Where the symbols take the states:
NM: λ>FC, ζ>FQ, ψ>FL, τ>QC, γ>MJ, η>DT, ω>NZ
NS: λ>DS, ζ>QS, ψ>PJ, τ>BT, γ>DT, η>MJ, ω>LD
CD: λ>TC, ζ>MM, ψ>NJ, τ>NB, γ>PN, η>MS, ω>LL
FS: λ>DQ, ζ>BR, ψ>BM, τ>RZ, γ>TH, η>DJ, ω>RL
RL: λ>BT, ζ>HB, ψ>ZR, τ>DS, γ>FH, η>TP, ω>FS
QH: λ>MZ, ζ>CQ, ψ>NB, τ>NJ, γ>LD, η>NZ, ω>DT
QG: λ>LH, ζ>HL, ψ>JZ, τ>CT, γ>DN, η>GP, ω>NF
TP: λ>ZJ, ζ>LS, ψ>CN, τ>TD, γ>FB, η>RL, ω>DJ
BC: λ>RN, ζ>ZT, ψ>RM, τ>TN, γ>BH, η>LJ, ω>QJ
JT: λ>DJ, ζ>ZP, ψ>LZ, τ>JR, γ>GM, η>DQ, ω>ZJ
FT: λ>DM, ζ>NR, ψ>CJ, τ>GB, γ>FP, η>TZ, ω>GQ
JZ: λ>ZN, ζ>MJ, ψ>QG, τ>ZC, γ>FQ, η>QS, ω>ZZ
RM: λ>CZ, ζ>ZD, ψ>BC, τ>TR, γ>CP, η>HR, ω>HP
GQ: λ>CT, ζ>CN, ψ>LS, τ>LH, γ>HM, η>JN, ω>FT
MN: λ>NB, ζ>HP, ψ>MZ, τ>TC, γ>ZL, η>HJ, ω>ZD
HP: λ>NH, ζ>MN, ψ>QJ, τ>RQ, γ>PB, η>LQ, ω>RM
GM: λ>SF, ζ>QN, ψ>MS, τ>NZ, γ>JT, η>NJ, ω>QC
BF: λ>ZR, ζ>TT, ψ>BT, τ>PJ, γ>LL, η>RJ, ω>PN
RN: λ>BC, ζ>DT, ψ>CZ, τ>FJ, γ>QS, η>FQ, ω>CQ
BT: λ>RL, ζ>MC, ψ>BF, τ>NS, γ>LF, η>ZJ, ω>DQ
QJ: λ>CQ, ζ>MZ, ψ>HP, τ>RC, γ>DH, η>MG, ω>BC
ZB: λ>SR, ζ>GB, ψ>RP, τ>NR, γ>HJ, η>ZL, ω>DD
RH: λ>PJ, ζ>CP, ψ>DS, τ>ZR, γ>ZD, η>DD, ω>ZL
PJ: λ>RH, ζ>GP, ψ>NS, τ>BF, γ>GS, η>HL, ω>JF
TH: λ>NJ, ζ>RC, ψ>TC, τ>MZ, γ>FS, η>SF, ω>FH
HH: λ>BN, ζ>FB, ψ>HM, τ>LJ, γ>LS, η>TN, ω>MR
CN: λ>RJ, ζ>GQ, ψ>TP, τ>DD, γ>QQ, η>ZR, ω>NR
RP: λ>JR, ζ>SQ, ψ>ZB, τ>DJ, γ>MQ, η>RZ, ω>TD
HJ: λ>JC, ζ>LQ, ψ>MQ, τ>PZ, γ>ZB, η>MN, ω>JL
GF: λ>LL, ζ>TR, ψ>FH, τ>ZD, γ>ZR, η>QQ, ω>TC
QS: λ>BH, ζ>NS, ψ>GP, τ>MC, γ>RN, η>JZ, ω>GJ
PZ: λ>MS, ζ>FP, ψ>SF, τ>HJ, γ>NR, η>TC, ω>QQ
NZ: λ>MQ, ζ>CM, ψ>JC, τ>GM, γ>JR, η>QH, ω>NM
LD: λ>RZ, ζ>GJ, ψ>JF, τ>DQ, γ>QH, η>JR, ω>NS
MJ: λ>TD, ζ>JZ, ψ>HL, τ>ZJ, γ>NM, η>NS, ω>JR
BM: λ>PN, ζ>TZ, ψ>FS, τ>ZL, γ>TC, η>NR, ω>ZR
JR: λ>RP, ζ>ZZ, ψ>SR, τ>JT, γ>NZ, η>LD, ω>MJ
MM: λ>RQ, ζ>CD, ψ>RR, τ>NH, γ>RT, η>MF, ω>SB
JC: λ>HJ, ζ>TM, ψ>NZ, τ>MS, γ>SR, η>NB, ω>FL
QQ: λ>ZH, ζ>HM, ψ>FB, τ>JL, γ>CN, η>GF, ω>PZ
NF: λ>GB, ζ>SR, ψ>ZZ, τ>DM, γ>TM, η>FF, ω>QG
TD: λ>MJ, ζ>ZN, ψ>DD, τ>TP, γ>FC, η>DS, ω>RP
CZ: λ>RM, ζ>GS, ψ>RN, τ>SB, γ>GP, η>DN, ω>NH
SF: λ>GM, ζ>MR, ψ>PZ, τ>MQ, γ>DJ, η>TH, ω>FB
BR: λ>none, ζ>FS, ψ>TZ, τ>DH, γ>RC, η>CJ, ω>HB
FP: λ>MF, ζ>PZ, ψ>MR, τ>LQ, γ>FT, η>RQ, ω>HM
BH: λ>QS, ζ>DS, ψ>CP, τ>HB, γ>BC, η>ZN, ω>DH
GS: λ>ZD, ζ>CZ, ψ>DT, τ>LL, γ>PJ, η>FL, ω>NB
MS: λ>PZ, ζ>MF, ψ>GM, τ>JC, γ>LZ, η>CD, ω>ZH
FJ: λ>TN, ζ>LF, ψ>SB, τ>RN, γ>MC, η>BN, ω>RR
QC: λ>FB, ζ>BN, ψ>ZH, τ>NM, γ>ZJ, η>LF, ω>GM
TN: λ>FJ, ζ>FH, ψ>TR, τ>BC, γ>HB, η>HH, ω>RC
PN: λ>BM, ζ>RT, ψ>DQ, τ>JF, γ>CD, η>LZ, ω>BF
LJ: λ>FQ, ζ>FC, ψ>HR, τ>HH, γ>ZN, η>BC, ω>MG
TT: λ>JN, ζ>BF, ψ>MC, τ>GP, γ>SB, η>CT, ω>RT
ZL: λ>JF, ζ>PB, ψ>RZ, τ>BM, γ>MN, η>ZB, ω>RH
LM: λ>HM, ζ>ZH, ψ>BN, τ>DN, γ>CT, η>SB, ω>MF
LL: λ>GF, ζ>SB, ψ>LF, τ>GS, γ>BF, η>ZH, ω>CD
PB: λ>FF, ζ>ZL, ψ>DH, τ>TZ, γ>HP, η>GB, ω>CP
QN: λ>MR, ζ>GM, ψ>MF, τ>CM, γ>ZP, η>RR, ω>BN
DN: λ>HR, ζ>FL, ψ>FQ, τ>LM, γ>QG, η>CZ, ω>TM
SB: λ>TR, ζ>LL, ψ>FJ, τ>CZ, γ>TT, η>LM, ω>MM
FC: λ>NM, ζ>LJ, ψ>JL, τ>FB, γ>TD, η>ZT, ω>MQ
FB: λ>QC, ζ>HH, ψ>QQ, τ>FC, γ>TP, η>FH, ω>SF
CP: λ>GP, ζ>RH, ψ>BH, τ>JN, γ>RM, η>LH, ω>PB
SQ: λ>ZZ, ζ>RP, ψ>GB, τ>CJ, γ>MG, η>DH, ω>ZN
MG: λ>CM, ζ>MQ, ψ>LQ, τ>MR, γ>SQ, η>QJ, ω>LJ
SR: λ>ZB, ζ>NF, ψ>JR, τ>LZ, γ>JC, η>JF, ω>HL
RR: λ>RC, ζ>NJ, ψ>MM, τ>CQ, γ>none, η>QN, ω>FJ
DH: λ>GJ, ζ>RZ, ψ>PB, τ>BR, γ>QJ, η>SQ, ω>BH
ZZ: λ>SQ, ζ>JR, ψ>NF, τ>ZP, γ>CM, η>GJ, ω>JZ
MR: λ>QN, ζ>SF, ψ>FP, τ>MG, γ>CJ, η>RC, ω>HH
CM: λ>MG, ζ>NZ, ψ>TM, τ>QN, γ>ZZ, η>CQ, ω>FQ
LZ: λ>NR, ζ>DM, ψ>JT, τ>SR, γ>MS, η>PN, ω>RJ
LF: λ>FH, ζ>FJ, ψ>LL, τ>DT, γ>BT, η>QC, ω>NJ
ZD: λ>GS, ζ>RM, ψ>ZT, τ>GF, γ>RH, η>JL, ω>MN
RZ: λ>LD, ζ>DH, ψ>ZL, τ>FS, γ>MZ, η>RP, ω>DS
ZP: λ>CJ, ζ>JT, ψ>DM, τ>ZZ, γ>QN, η>none, ω>ZC
NB: λ>MN, ζ>NH, ψ>QH, τ>CD, γ>JF, η>JC, ω>GS
DT: λ>ZT, ζ>RN, ψ>GS, τ>LF, γ>NS, η>NM, ω>QH
TZ: λ>RT, ζ>BM, ψ>BR, τ>PB, γ>RQ, η>FT, ω>JN
DS: λ>NS, ζ>BH, ψ>RH, τ>RL, γ>ZT, η>TD, ω>RZ
ZC: λ>LS, ζ>ZJ, ψ>CT, τ>JZ, γ>BN, η>MC, ω>ZP
ZJ: λ>TP, ζ>ZC, ψ>RJ, τ>MJ, γ>QC, η>BT, ω>JT
MF: λ>FP, ζ>MS, ψ>QN, τ>TM, γ>DM, η>MM, ω>LM
HB: λ>MC, ζ>RL, ψ>JN, τ>BH, γ>TN, η>LS, ω>BR
CJ: λ>ZP, ζ>DJ, ψ>FT, τ>SQ, γ>MR, η>BR, ω>LS
LS: λ>ZC, ζ>TP, ψ>GQ, τ>ZN, γ>HH, η>HB, ω>CJ
FF: λ>PB, ζ>JF, ψ>GJ, τ>RT, γ>NH, η>NF, ω>GP
NR: λ>LZ, ζ>FT, ψ>DJ, τ>ZB, γ>PZ, η>BM, ω>CN
JN: λ>TT, ζ>ZR, ψ>HB, τ>CP, γ>TR, η>GQ, ω>TZ
ZN: λ>JZ, ζ>TD, ψ>LH, τ>LS, γ>LJ, η>BH, ω>SQ
RJ: λ>CN, ζ>CT, ψ>ZJ, τ>HL, γ>ZH, η>BF, ω>LZ
MC: λ>HB, ζ>BT, ψ>TT, τ>QS, γ>FJ, η>ZC, ω>none
RT: λ>TZ, ζ>PN, ψ>none, τ>FF, γ>MM, η>DM, ω>TT
LH: λ>QG, ζ>DD, ψ>ZN, τ>GQ, γ>HR, η>CP, ω>GB
NJ: λ>TH, ζ>RR, ψ>CD, τ>QH, γ>DQ, η>GM, ω>LF
LQ: λ>TM, ζ>HJ, ψ>MG, τ>FP, γ>GB, η>HP, ω>HR
FQ: λ>LJ, ζ>NM, ψ>DN, τ>BN, γ>JZ, η>RN, ω>CM
TR: λ>SB, ζ>GF, ψ>TN, τ>RM, γ>JN, η>HM, ω>RQ
DD: λ>HL, ζ>LH, ψ>TD, τ>CN, γ>JL, η>RH, ω>ZB
HR: λ>DN, ζ>JL, ψ>LJ, τ>HM, γ>LH, η>RM, ω>LQ
ZH: λ>QQ, ζ>LM, ψ>QC, τ>FL, γ>RJ, η>LL, ω>MS
FL: λ>JL, ζ>DN, ψ>NM, τ>ZH, γ>HL, η>GS, ω>JC
MZ: λ>QH, ζ>QJ, ψ>MN, τ>TH, γ>RZ, η>MQ, ω>ZT
CQ: λ>QJ, ζ>QH, ψ>NH, τ>RR, γ>GJ, η>CM, ω>RN
RQ: λ>MM, ζ>TC, ψ>RC, τ>HP, γ>TZ, η>FP, ω>TR
DM: λ>FT, ζ>LZ, ψ>ZP, τ>NF, γ>MF, η>RT, ω>CT
HL: λ>DD, ζ>QG, ψ>MJ, τ>RJ, γ>FL, η>PJ, ω>SR
HM: λ>LM, ζ>QQ, ψ>HH, τ>HR, γ>GQ, η>TR, ω>FP
NH: λ>HP, ζ>NB, ψ>CQ, τ>MM, γ>FF, η>TM, ω>CZ
ZR: λ>BF, ζ>JN, ψ>RL, τ>RH, γ>GF, η>CN, ω>BM
ZT: λ>DT, ζ>BC, ψ>ZD, τ>FH, γ>DS, η>FC, ω>MZ
MQ: λ>NZ, ζ>MG, ψ>HJ, τ>SF, γ>RP, η>MZ, ω>FC
GB: λ>NF, ζ>ZB, ψ>SQ, τ>FT, γ>LQ, η>PB, ω>LH
JL: λ>FL, ζ>HR, ψ>FC, τ>QQ, γ>DD, η>ZD, ω>HJ
GJ: λ>DH, ζ>LD, ψ>FF, τ>none, γ>CQ, η>ZZ, ω>QS
GP: λ>CP, ζ>PJ, ψ>QS, τ>TT, γ>CZ, η>QG, ω>FF
BN: λ>HH, ζ>QC, ψ>LM, τ>FQ, γ>ZC, η>FJ, ω>QN
JF: λ>ZL, ζ>FF, ψ>LD, τ>PN, γ>NB, η>SR, ω>PJ
DJ: λ>JT, ζ>CJ, ψ>NR, τ>RP, γ>SF, η>FS, ω>TP
FH: λ>LF, ζ>TN, ψ>GF, τ>ZT, γ>RL, η>FB, ω>TH
TC: λ>CD, ζ>RQ, ψ>TH, τ>MN, γ>BM, η>PZ, ω>GF
DQ: λ>FS, ζ>none, ψ>PN, τ>LD, γ>NJ, η>JT, ω>BT
RC: λ>RR, ζ>TH, ψ>RQ, τ>QJ, γ>BR, η>MR, ω>TN
CT: λ>GQ, ζ>RJ, ψ>ZC, τ>QG, γ>LM, η>TT, ω>DM
TM: λ>LQ, ζ>JC, ψ>CM, τ>MF, γ>NF, η>NH, ω>DN

The rows follow the links: the fewer symbols apart two states are, the more alike their rows tend to be.

Each row is also shifted at random along 3 hidden directions that mean nothing.

Rows in random order:
Each row stands for one state.
r1: [  42  -39    8  -55   52   19   16  -75  -20  -59   11  -21  -29  -46    7  -25   25    0   18    9   46   21   36  -41  -41   -4   -2  108  -29   28]
r2: [ -67   17   31  -17  -11    6   69   15   11   69  -29   22  -11  -22    9  -50   16   34  -59   53   75   28   -4   14   34  -40   -8   11   17  -76]
r3: [ -49   -6    4   65   33   -9  -41    9   38  -27   -7  -18    8   78  -23   19  -44  -46   25  -32  -54  -36   -9  -16  -81   37   21  -38   76   37]
r4: [-126   16   46   74   -2  -28  -37   19  -14   12   -6  -18   27   -8   60   26  -28  -37  -10  -24  -20  -43  -42    1   24  -19  -22  -48   54   27]
r5: [ -20  -12   13  -21    9    2   11  -12   35  -81    7  -62   28  -73   62   20   12  -12   73   -1    7  -14   19  -36  -21   27  -46   45   11  -41]
r6: [  25   66   45  -40  -37  -14    0  -67   29  -15   54  -36   -9  -47    2   26   18   21   24   19   62    4  -48   -2  -17  -22   35   39   37   10]
r7: [  27  -32   46   -8   67   29   23  -59   -3  -46  -33  -13  -24   13  -17  -49    4  -18  -64   33   70  -17   52  -40  -59  -18  -22   57   32   21]
r8: [ -52   87   21   51    4  -21  -88    4   -4   11   38  -30   49   44   24  -11  -20    6   -8  -16  -33  -97  -47   -8   17   -3  -14  -82   97   33]
r9: [ -93    4   24    0   51  -56  -49  -13  -62    6   39   -4   41  -94  128   23   -3   -3   39  -17  -57  -21  -15  -27   51  -18  -49   20  -21   26]
r10: [ -23  -27  -22   21  -59   21    9   10  -30   63  -30   70  -19   44  -75  -20  -21   13  -53   -4   -7   62   -3   45    8  -35   73  -63  -29   50]
r11: [ -52  -84    6   80   38  -30   11   66  -50   44  -48   15  -28    1   15  -16  -32  -55  -31  -29  -66   53   19   21   29  -42  -32  -22  -44  -43]
r12: [ -42  -16   -8   54   -4   -2  -24   82  -35   64  -37   14   27   -5   56  -21  -17    6  -34    3  -49  -12    0   15   85  -19  -59  -62   -4  -35]
r13: [ -38  -18  -11   73  -11   24  -52   20  -11  -50  -13  -16   23   60  -58   25  -43  -43  -18  -62  -40  -46   17    9  -40   44   -4  -56   15   64]
r14: [  10    5   21   87  -16   28  -46   39   14  -28  -16   -3   43   28  -10   44  -40  -39   -9  -29   -1  -59  -19  -16  -25   53  -21  -71   36   49]
r15: [ 109   35  -10  -88   31  -22   59  -10   64   13    7   23   -1    5   37  -20   38   25   33   68   49   17  -23  -10  -27   14   12   43   13  -46]
r16: [ -60   25  -48  -15   -4    9  -55   -6  -10  -52   53   -2   26   30  -20   44   -2    3   68  -49  -78  -41    4  -11  -11   59   17  -23  -10   75]
r17: [  -6  -12  -27   26  -31   37   28   87   42  -33  -25  -11  -14   68  -80  -24    0  -10  -12  -22  -16   -9   36   25   -4   31  -39  -14   22  -83]
r18: [ -40  -47  -61  -33   65  -42   15   44    0   -2   -1   44    9   18   48    6   -7  -13   74  -15  -86   29   14   -7    3   24    1    7  -36  -14]
r19: [  41  -36   29  -10   13   28   83   21   39   18  -64   35   -2    2   21  -32   -1    5  -42   53   93   19   25   -3  -25  -17  -19   12  -12  -54]
r20: [  24   48   -3  -11  -56   21  -25   -4   54  -90   35  -67   40  -29  -22   55   22   16   71  -20   15  -33  -18   -3   -2   66   -1   10   31  -17]
r21: [  35  -20   -7   59   -3   -6    8   97   17   27  -36   42   42   35   12   17  -29  -32  -11    3  -26  -27   -1    4   23   40  -38  -59  -15   -9]
r22: [  30   33  -18   84 -113   18    1   71   78    2  -34  -56   -6   28  -68    1  -16    2    9  -26   14   13  -44   68   12   -2   13  -76   37  -97]
r23: [   7    7   32   77  -46   49  -12   21   43  -64  -29  -70   31   -9  -48   22  -16  -27  -30  -10   60  -56   16  -15  -17   27  -41  -18   25  -27]
r24: [ -97   34  -46  -61   13   21  -28  -21   -4  -90   52  -56   14  -11  -14    7   33   42   50  -19  -27  -48   49  -25   30   45  -45   48  -14   -5]
r25: [  -8 -104   -3   48   49   14   56   69    0  -22  -69   -7  -42  -15   15  -40  -10  -34  -30   -1    3   39   81  -17   -4  -18  -73   32  -41  -89]
r26: [-101   45   43   10  -49   29   11  -50   28    2  -17  -33   -1  -22  -29   -7   -8   13  -28   35  104  -13  -32   11  -25  -30   40  -11   38    6]
r27: [  -7   59   43  -20   -2   53    8  -47   23  -21  -13  -15   33   -3  -14  -11    5   25  -69   40   93  -80    9  -26  -11   21  -17   12   40   24]
r28: [ -51   82    7  -62   52   34   -6  -64   -1  -27   19  -11    5   66  -51  -48   17   36  -61   35   61  -83   39  -14  -28   26  -11   24   47   31]
r29: [-125  -12    0   63  -33  -20    2   72   11   50  -34   16   10   13   28   23  -29  -23    7   -6  -32   23  -40   36   41   -3    7  -78   14  -28]
r30: [   4   71    0  -13   27  -37  -79  -25  -29   -6   77  -30   50  -26   79   24    4   17   37  -16  -76  -73  -39   -9   64    1  -33  -24   44   39]
r31: [-164   20   20   45  -64   26  -20    6    3  -21   -9  -87   11  -22   -8   -8    2   36  -24   -7   26  -39    2   -3   44    1  -40  -40   33  -32]
r32: [  29   50    1  -76   -8  -32   43  -21   25   39   44   27  -10  -25   27  -12   45   35   19   56   36   40  -39   17   34  -45   13   43  -15  -57]
r33: [ -35  -33   65  -35   40   -7   -4  -62  -79   29   17   31    7 -112  104   31   -1   -3  -16   18   19   30   -9  -40   24  -25   -1   37  -59   71]
r34: [   4   29   21   54   -1  -27   25   56   67   21  -11  -36   -3   13    3  -40   -6  -16  -16   18    1  -32  -26   31   15  -24  -46  -22   61 -107]
r35: [ -17  -51   51   99   -4    7  -13   10  -11  -44  -24  -99  -40  -29  -53   -9  -21  -39  -42  -57    0    8   16    1  -34  -39  -51   34   20  -54]
r36: [ -96  -17   16   12   -3   43  -28  -63  -75   35  -19   16   -8   -8  -33    2  -21   17  -73   -9    6   13   27    1    9  -30   40  -41  -23  107]
r37: [ -73  -74  -41   75  -10    5   28   79   22    1  -80   33  -16   48  -27    4  -31  -49   22  -15  -47   48    7   22  -41   29   22  -52   -5   -1]
r38: [  27  -17    8   11   23    3   43   32   40   66  -66   85   32   55   16   -9  -19  -12  -14   50   35   23  -19   -1  -35   27   35  -52   31   37]
r39: [  59  -12   -8   -6  -14   49   50    7   15   11  -34   31  -33   55  -80  -44   13    7  -67   26   51   19   48   17  -17    7   -2   18  -19  -26]
r40: [ -91  -35  -14   43   41  -13   19   83   32   43  -56   49   28   18   56   -2  -25  -22   11   25  -31   -8   -7    9   -5   25  -21  -52   10  -20]
r41: [   2   14  -27   44  -14   -6    5   57   16   12  -20  -38  -36   38  -52  -64    2   22  -28  -24  -30  -11   16   35   25  -27  -37  -30   17  -95]
r42: [  19   43  -11   -3  -16  -77  -27   45   48   46   31   24    4   29   35   35   -1  -20   83  -19  -82   16  -84   44   21   -3   34  -52   24  -39]
r43: [  55  -13  -12   55  -44   53   38   91   50  -15  -46  -25   13    9  -22   -8   -2  -17  -23   -7   32  -21   16   12   19   41  -54  -26   -1  -88]
r44: [ 112  -46   17    9  112  -16   37   22  -30   60  -41   82  -25   63   33  -48  -21  -45  -49   41    4   13   21  -19  -38  -16  -15    3    5   23]
r45: [  35   33  -31  -50  -39  -12    0   -9  -27   61   23   61   12  -15   34   24    9   33   14   24   -9   34  -38   26   51  -14   52  -38  -43   39]
r46: [ -65  -44   35   75   61  -28  -40    7  -66    4   -7  -17  -12   -8   39   -8  -34  -50  -48  -50  -57  -16    8   -4    0  -40  -43   12   -6   34]
r47: [   0  -99   57  110    6   29    0   53   -6  -31  -74  -24   32  -50   52   47  -55  -82   -8  -32   14    8   16  -35  -35   16  -35  -27   -6   39]
r48: [  -8   26   -4    3  -75   47   40    3   30   49  -34    5   -1    9  -47  -35    5   52  -49   56   84   20   -3   44   37  -32   33  -31    4  -39]
r49: [  -3   26   10   60  -45   22  -44   -4    6  -58    5 -101  -18   16  -82  -20   -5    3  -37  -57   -8  -47    9   34  -16   -4  -21  -21   63  -39]
r50: [  41  -23    5   80  -30   53  -12   14   13  -79  -22  -82   -6   23  -82   -2  -21  -36  -29  -51   17  -53   51   -7  -38   42  -43   -4   21  -18]
r51: [ -78  -47  -36    1   15  -15  -44   -6   14  -64    6   -7   11   18    8   48  -11  -27  109  -41  -73    4   -7   -5  -57   52   42    2   -6   56]
r52: [-171  -24    5   -2   76   14   -7   -6   12  -46  -15  -45   -7    2   29  -49   -1    2  -15   12   -9  -45   55  -49  -16   13  -77   27   43  -39]
r53: [  73   25  -12  -20   18  -15  -46  -30  -27  -70   68  -90  -21  -38   -4   -7   22   15   13  -41  -37  -44   12    1   22  -27  -51   60   10  -33]
r54: [  61  -38  -23  -57   43  -18   31    7    4   31    1   83  -20   30   14    9    2   -3   29   11  -10   57   -6   -6  -40    8   60   21  -38   38]
r55: [ -23    6   15   52   56  -19  -73   -7  -70   -9   24  -33    9   28    0  -28  -22   -7  -60  -39  -81  -71    6  -19   35  -23  -47  -43   38   38]
r56: [  19   34  -22   -7  -57    5   24    1    9   37  -14    4  -40   64 -103  -57    9   40  -53   12   33   24   10   40   -1  -44   49  -22   28  -43]
r57: [   3   -3   42   41   58   14    0    6   40  -43  -26  -58   28  -24   49  -21   -7  -29  -21   31   38  -69   21  -42  -16   10  -86   18   54  -45]
r58: [  47  -62  -10   18  -16   34   37   16  -32   44  -56   85    2   60  -51   -2  -24   -6  -56   -3   13   40   23   11  -16   13   24  -31  -42   54]
r59: [ -23    1   53   88  -62   11    1   17   33  -40  -26  -83   -5  -45  -23   23  -24  -38  -15  -18   48   -7  -24   -1  -25  -24  -25  -15   51  -57]
r60: [  94   26  -23   -2  -72   -8    7   57   30   -8   14  -50   -5  -43   -4    7   22   22   60  -24  -18    8  -24   32   55    2  -13   -3  -12  -95]
r61: [ -59   14  -18   25    8    1   31   69   95   -7  -40   -7    6   51    9  -24    4    0   14   31   13  -29   -7   16   -2   21  -20  -27   59 -100]
r62: [  23  -44   69    9   48   55    9  -27  -71   22  -39   45   41  -46   69   -2  -33  -21 -109   47   47  -48   47  -64   25    2  -49    4  -33   92]
r63: [  72   35   16  -14   27  -11  -34  -22  -44  -38   51  -98   17  -92   83  -13   24   16    2   -4   -1  -54   20  -31   75  -39 -102   60  -10  -48]
r64: [ -59  -40  -45   13  -17  -45   -8   47  -16   35   18   25  -38  -11   11   39   -7  -18   65  -54  -97   80  -17   36   20  -17   29    1  -48  -15]
r65: [  17   56   14  -36   94   -9  -45  -60  -32   19   19   49   20   79   -5  -40   -5    1  -71   30   -3  -90   21  -29   -4   13   -6  -21   48   90]
r66: [  -9   -6  -26  -22   15  -16  -12  -23   42 -102   28  -63   -6    2  -28   11   12   -4   92  -31  -23   -4   20   -9  -50   40   -2   55   44  -25]
r67: [   0  -44    5  -36   71    7   82    6   -7   25  -46   34  -30   18    1  -88    7    3  -70   61   44   31   61  -24  -13  -29  -34   55  -16  -38]
r68: [  32   -8   65   69  -46    1  -14  -39   14   39  -34    7    1    7  -34   36  -39  -49  -18  -20   60   16  -75   13  -75  -25   68  -54   48   83]
r69: [  -9   13  -52   43   24  -15  -17   89    8   17  -20   40   12   98  -26  -27  -15  -13  -24  -15  -76  -40   13   26    8   29   -8  -61   20    3]
r70: [ -26   -7  -16    0  -40   41   20   34    1   53  -49   95   34   36  -18   10  -26   12  -34   36   32    3   -9    5    2   34   28  -66  -15   55]
r71: [ -19   -6  -65  -55   25  -22   24   37   60  -36   10  -20  -29   17  -10  -16   42   10   96   -1  -55   19   22   13  -25   30   -8   34   -5  -80]
r72: [ -73   41   -9  -64  -43   -3  -12  -87    1  -31   48  -38  -34  -13  -66   11   22   33   38   -9   31   34  -23    7  -44  -21   69   59    4   23]
r73: [  10  -32    5  -46   60   -5  -15  -78  -25   -7   11   39   -3   -6   22   27   -6  -20   28   -1  -13   29   14  -42  -58   17   48   33  -18   94]
r74: [ -69   19   44    8   46  -18  -26  -58  -46   47   10   31  -21   26   -2  -33  -18  -18  -44   -1    4  -14  -17   -6  -34  -40   32  -23   35   83]
r75: [   3    4  -56  -50  -60   -9  -20  -25  -18   41   13   65  -28   39  -49   19    5   34   33  -14  -44   71  -25   44    9    9  103  -28  -39   55]
r76: [ 100    3  -26   -4   18  -14   -7   69    3   -5    9   33   38  -10   78   49   10  -14   48  -10  -71  -16   -5  -13   50   35  -43  -11  -36   -4]
r77: [-102   12   33  -22  -10   32   21  -56   49  -26  -40   -8   24    9   -9  -10   -2   25  -31   59  103  -15    3  -38  -53   15   22   -6   49   13]
r78: [ -27   -4   36   45  -48   32  -20  -51  -50   40  -22   15   37  -31   -2   15  -24    3  -59    6   42  -10  -16  -11   13  -20   33  -67    1   97]
r79: [-132   12   30   -1  -14   13   -1  -74  -21    0   -3  -29  -30    0  -60  -36   15   17  -65   16   71    1   -1   11  -31  -48   22   29   29   16]
r80: [  38   -7  -30    6    5  -36    1   74   62    8  -16   35   35   33   44   48  -16  -35  104   -5  -54   10  -46    7  -19   40   29  -25   16  -16]
r81: [   0  -18  -39   76  -18  -21  -33   73  -13   40  -29    9   -8   57  -33  -15  -32  -28  -25  -42  -68    6   -4   45   23  -21   -4  -68   11  -24]
r82: [ -91   19  -15   -2   75  -68  -71  -26  -44   -7   78  -11    2  -16   57    5   -1  -14   34  -36  -85  -35   -6  -21   28  -33  -12   20    8   39]
r83: [ -87  -30   36   15    9   21    7  -38    8   16  -49   38   41   -5   35   22  -33   -5  -21   39   62   -4  -12  -34  -60    9   35  -28   18   84]
r84: [ 112  -60   -4    4  -32   46   -8  -66  -49  -35   -2   26  -12  -30  -38   63  -16  -28    6  -47    7   43   16  -15  -40   32   58   22  -66  102]
r85: [  41  -32   38   12  106   -4   -6  -53  -35   -3  -25   40   -8   29   36  -33  -25  -31  -62   31   15  -29   35  -49  -63   -3  -10   22   28   93]
r86: [-117   11  -16  -29   16  -14  -49   -4   39  -36   26    0   45  -12   87   56   -6  -12  106    0  -62  -33  -26  -29  -24   59   22  -24   24   42]
r87: [ -24  -12   22  -75    2   20    7  -65   17  -30    4  -20   11  -61   40   22   35   14   33   50   74   10   -1  -23  -31   10   14   55  -20   18]
r88: [  64   24   53  -19   67   17   -2  -71  -66    6   17  -42  -31   -7  -11  -86   17   16 -120   20   51  -47   53  -32   15  -68  -62   52   30    1]
r89: [-152    3  -41   41  -51    4   25   61   51   12  -16  -35  -36   44  -73  -27    9    7   18  -25  -21   34   -2   50  -11  -24    9  -15   17  -87]
r90: [  48    8   21   -4   39  -21   26   11  -63  113  -22   69   16   -3   56  -37    3   17  -99   47    9   -7   -2   -3   67  -48  -30  -36  -13   19]

Some states, each with its row:
RH r48
BH r45
BM r27
NH r74
DJ r20
JL r41
RR r73
JC r35
CN r43
DM r47
LD r6
LL r67
BC r75
MN r88
BN r18
TT r38
QG r29
HL r34
ZD r56
NJ r1
GB r8
SQ r30
PZ r50
NB r79
GJ r33
LS r76
RQ r65
TM r46
ZC r80

Row, symbols taken left to right, then the row they reach:
r3 η ω: r44
r40 λ: r21
r36 λ τ: r85
r87 η ζ: r86
r83 τ λ: r78
r9 ζ ψ: r59
r51 τ: r82
r26 ψ γ: r72
r55 λ γ: r4
r49 ψ γ: r63
r89 ψ ζ: r64
r22 ψ: r60
r23 ζ γ: r13
r57 γ: r52
r77 η ω: r61
r71 ψ ζ: r37
r15 ψ: r19

